Below are the code and all the weights of a small trained network. Each question names an input and a class and asks about switching units off, where a switched-off unit gives its printed mean instead of its output.

import numpy as np


def w(rows, s, z=0):
    codes = np.array(rows[::2]) - 128.0
    scale = np.full(codes.shape[1], s)
    scale[-1] = z or s
    return codes * scale


def f(y):
    return np.maximum(y, 0)


def log_softmax(a):
    a = a - a.max(-1, keepdims=True)
    return a - np.log(np.exp(a).sum(-1, keepdims=True))


def net(x, mask):
    res = np.array(x, float).reshape(1, 5) / 4 @ E
    y = f(res @ A[0][:, :-1].T + A[0][:, -1])
    res = res + np.where(mask, y, B[0][:, -1]) @ B[0][:, :-1]
    return log_softmax(res[-1] @ U[:, :-1].T + U[:, -1])


A, B = {}, {}
E = w([
[169,57,103,124,132,122,69,188],'x0',
[171,98,99,134,84,137,51,152],'x1',
[204,201,87,55,153,118,191,205],'x2',
[196,80,152,254,119,134,82,187],'x3',
[96,188,190,122,97,198,37,57],'x4',
],0.0088)
A[0] = w([
[50,254,155,108,233,110,218,98,188],'neuron 0',
[84,190,168,89,161,91,198,162,161],'neuron 1',
[164,25,62,139,155,113,127,187,141],'neuron 2',
[118,163,127,101,174,133,190,239,252],'neuron 3',
[165,54,99,125,23,101,16,106,240],'neuron 4',
[40,252,234,84,167,238,150,87,243],'neuron 5',
],0.0074,0.0039)
B[0] = w([
[135,158,99,103,158,123,155,46,226],'neuron 0',
[135,144,86,101,154,127,184,101,184],'neuron 1',
[188,149,148,123,191,125,132,175,190],'neuron 2',
[185,132,108,115,187,123,189,144,199],'neuron 3',
[93,132,214,153,183,174,111,169,217],'neuron 4',
[158,248,97,191,70,104,78,64,250],'neuron 5',
],0.012,0.014)
U = w([
[105,142,52,87,188,63,249,72,26],'0',
[123,254,94,158,93,82,83,33,3],'1',
[195,80,165,119,211,112,135,221,247],'2',
[28,111,204,196,105,207,44,74,111],'3',
],0.0072,0.0036)

Each question gives the input, the list of numbers given to net, and the class t.
The units are the neurons (one row each of A and B). Each row of codes is followed by its name. A weight is (code - 128) times the scale printed after its matrix; where a second scale follows, it is the last column's (A, B and U).
mask holds one flag per neuron, in row order. A switched-off neuron (its flag False) gives its mean, the last column of its row in B, instead of its output. The means were averaged over made-up inputs and are rounded, as every weight is.
A unit's drop is (log p(t) with every unit on - log p(t) with that unit switched off) / (log p(t) with every unit on - log p(t) with every unit switched off).
The circuit of an input: a set's keep is (log p(t) with only the set's units on - log p(t) with every unit switched off) / (log p(t) with every unit on - log p(t) with every unit switched off). Starting from all 6 units, units are removed one at a time, each time the one whose removal leaves the highest keep (on an exact tie, the one counted first), for as long as the keep stays at least 0.8.
circuit, biggest first: the units of the circuit, biggest drop first
k most important neurons: the k neurons with the biggest drops, biggest first
drop when u is switched off: that unit's drop, to one decimal
input [-3,4,7,3,-7], class 2: 3 most important neurons => (neuron 0; neuron 2; neuron 5)
input [3,-3,3,2,3], class 2: circuit, biggest first => (neuron 5)
input [-3,-5,8,3,2], class 0: 2 most important neurons => (neuron 3; neuron 1)
input [-5,0,4,4,0], class 0: circuit, biggest first => (neuron 5; neuron 4)
input [1,-6,-3,6,1], class 3: circuit, biggest first => (neuron 3; neuron 2; neuron 5)
input [6,1,7,-5,-7], class 2: 2 most important neurons => (neuron 2; neuron 5)
input [-1,2,-2,5,2], class 3: 2 most important neurons => (neuron 3; neuron 2)
input [8,3,-4,7,2], class 2: drop when neuron 5 is switched off => 0.8
input [-1,6,-8,-3,-3], class 3: drop when neuron 3 is switched off => 0.1
input [-5,7,-5,-1,-2], class 3: drop when neuron 2 is switched off => 0.0
